Below are the code and all the weights of a small trained network. Each question names an input and a class and asks about switching units off, where a switched-off unit gives its printed mean instead of its output.

import numpy as np


def w(rows, s, z=0):
    codes = np.array(rows[::2]) - 128.0
    scale = np.full(codes.shape[1], s)
    scale[-1] = z or s
    return codes * scale


def norm(h):
    return h / np.sqrt((h * h).mean(-1, keepdims=True) + 1e-5)


def f(y):
    return np.maximum(y, 0)


def log_softmax(a):
    a = a - a.max(-1, keepdims=True)
    return a - np.log(np.exp(a).sum(-1, keepdims=True))


def net(x, mask):
    res = np.array(x, float).reshape(1, 8) / 4 @ E
    u = 0
    for l in range(4):
        y = f(norm(res) @ A[l][:, :-1].T + A[l][:, -1])
        res = res + np.where(mask[u : u + 3], y, B[l][:, -1]) @ B[l][:, :-1]
        u += 3
    return log_softmax(norm(res)[-1] @ U[:, :-1].T + U[:, -1])


A, B = {}, {}
E = w([
[132,128,120,131,132,126,137,133,127],'x0',
[151,137,136,169,78,205,107,226,223],'x1',
[135,133,142,122,112,139,124,127,114],'x2',
[150,45,243,236,128,120,196,136,137],'x3',
[131,135,115,138,125,123,127,128,125],'x4',
[126,127,145,119,132,131,120,128,133],'x5',
[126,151,145,140,151,132,108,129,124],'x6',
[205,166,130,126,136,135,163,7,180],'x7',
],0.013)
A[0] = w([
[197,247,79,23,159,236,150,18,223,42],'L0N1',
[123,158,131,125,112,46,82,147,105,2],'L0N2',
[100,82,182,153,182,2,168,66,57,71],'L0N3',
],0.0088,0.0044)
B[0] = w([
[153,165,8,182,43,39,23,99,153,244],'L0N1',
[172,49,129,66,127,154,187,146,104,137],'L0N2',
[81,52,68,156,115,254,84,72,66,198],'L0N3',
],0.0081,0.012)
A[1] = w([
[155,139,188,191,104,57,167,168,182,10],'L1N1',
[82,118,99,56,133,64,85,91,75,140],'L1N2',
[206,155,136,142,133,154,160,6,198,254],'L1N3',
],0.02,0.001)
B[1] = w([
[163,143,191,136,66,86,104,230,179,190],'L1N1',
[139,195,172,113,167,89,241,213,133,252],'L1N2',
[165,71,179,90,240,246,117,67,196,248],'L1N3',
],0.012,0.015)
A[2] = w([
[151,139,183,101,186,60,177,7,172,5],'L2N1',
[135,137,131,21,171,18,116,51,100,32],'L2N2',
[97,84,207,200,79,60,146,102,73,36],'L2N3',
],0.017,0.0024)
B[2] = w([
[95,151,95,176,5,200,93,134,18,243],'L2N1',
[224,221,127,244,121,140,149,136,139,202],'L2N2',
[51,89,58,202,166,54,89,115,104,174],'L2N3',
],0.013,0.011)
A[3] = w([
[96,173,80,53,118,134,83,172,203,139],'L3N1',
[148,130,108,72,125,71,61,35,253,1],'L3N2',
[63,81,113,83,141,18,120,28,161,50],'L3N3',
],0.02,0.004)
B[3] = w([
[51,117,86,24,120,128,96,43,74,252],'L3N1',
[202,62,150,134,98,2,170,125,179,197],'L3N2',
[151,122,133,128,216,76,147,108,101,148],'L3N3',
],0.015,0.011)
U = w([
[87,213,122,83,178,65,225,184,74,253],'0',
[34,159,67,5,85,113,76,144,95,175],'1',
[43,52,110,202,207,76,158,137,49,77],'2',
[59,69,162,169,68,73,74,242,156,219],'3',
[181,249,54,171,101,177,146,77,87,95],'4',
[181,127,70,81,45,55,82,71,195,57],'5',
[126,63,164,166,148,229,138,39,88,214],'6',
[185,94,205,124,119,190,91,155,253,25],'7',
],0.014,0.0018)

Each question gives the input, the list of numbers given to net, and the class t.
The units are the neurons (one row each of A and B). Each row of codes is followed by its name. A weight is (code - 128) times the scale printed after its matrix; where a second scale follows, it is the last column's (A, B and U).
mask holds one flag per neuron, layer by layer. A switched-off neuron (its flag False) gives its mean, the last column of its row in B, instead of its output. The means were averaged over made-up inputs and are rounded, as every weight is.
A unit's drop is (log p(t) with every unit on - log p(t) with that unit switched off) / (log p(t) with every unit on - log p(t) with every unit switched off).
The circuit of an input: a set's keep is (log p(t) with only the set's units on - log p(t) with every unit switched off) / (log p(t) with every unit on - log p(t) with every unit switched off). Starting from all 12 units, units are removed one at a time, each time the one whose removal leaves the highest keep (on an exact tie, the one counted first), for as long as the keep stays at least 0.8.
units of the circuit, in order: the units of the circuit, biggest drop first
most important unit: the unit with the biggest drop
k most important neurons: the k neurons with the biggest drops, biggest first
top k neurons in layer l: the k neurons of layer l with the biggest drops, biggest first
drop of u: that unit's drop, to one decimal
input [0,-2,7,-7,-1,8,-5,3], class 4: most important unit : L2N2
input [-8,4,-3,0,-4,-5,8,-3], class 1: units of the circuit, in order : L3N1; L2N2
input [-4,6,8,-5,6,-3,-1,1], class 5: units of the circuit, in order : L2N1; L1N2
input [1,5,7,-7,4,1,-2,6], class 5: units of the circuit, in order : L3N2; L0N1
input [7,0,-6,3,-2,-6,-8,6], class 6: 2 most important neurons : L2N1; L1N3
input [3,7,-5,-8,4,-8,3,1], class 5: 4 most important neurons : L3N2; L2N1; L0N1; L1N2
input [-8,7,5,-1,6,-3,6,-1], class 1: 2 most important neurons : L3N1; L1N3
input [1,5,-4,0,7,4,8,-8], class 1: units of the circuit, in order : L3N1; L2N2
input [-2,2,0,2,-6,-4,-7,6], class 7: 3 most important neurons : L1N3; L0N3; L1N1
input [4,-4,-3,1,-6,-2,3,8], class 6: 3 most important neurons : L1N3; L2N1; L0N3
input [-4,-2,8,5,-6,8,3,-2], class 2: 2 most important neurons : L1N3; L2N3
input [-2,7,-4,-6,5,-4,4,1], class 5: 2 most important neurons : L3N2; L2N1
input [4,4,6,-1,8,1,-7,1], class 5: 2 most important neurons : L3N2; L1N2
input [0,0,2,-8,-1,0,0,-6], class 0: units of the circuit, in order : L1N2
input [-2,-7,-4,-8,8,-8,-3,1], class 4: 2 most important neurons : L2N2; L1N1
input [-5,0,7,-1,-8,3,8,-1], class 0: 2 most important neurons : L1N3; L1N1
input [-5,4,-2,-1,1,6,8,5], class 5: 2 most important neurons : L0N1; L3N2
input [2,7,1,-4,-5,3,4,0], class 1: 2 most important neurons : L3N1; L1N3
input [1,-6,5,5,3,5,-3,0], class 2: 3 most important neurons : L1N3; L2N3; L0N3
input [3,2,7,7,0,6,-1,-1], class 3: 3 most important neurons : L1N1; L1N3; L2N3
input [5,-1,-1,-1,-3,4,2,0], class 0: 3 most important neurons : L1N2; L1N3; L2N1
input [-4,-5,2,-1,-2,8,-7,1], class 4: most important unit : L0N3
input [7,-7,-7,-7,-2,6,0,3], class 4: top 2 neurons in layer 2 : L2N2; L2N1
input [4,5,-4,-8,-4,-1,-6,2], class 5: top 2 neurons in layer 0 : L0N1; L0N3
input [-8,-7,7,-3,7,5,-7,-1], class 0: top 2 neurons in layer 1 : L1N2; L1N3
input [0,3,4,0,0,5,-8,-4], class 1: top 2 neurons in layer 2 : L2N1; L2N2
input [3,-1,4,-5,-5,2,3,-7], class 0: most important unit : L1N2
input [-2,6,7,3,1,-2,-6,-1], class 3: drop of L1N3 : 1.5
input [-6,5,6,4,1,1,-5,-1], class 3: drop of L1N3 : 1.1
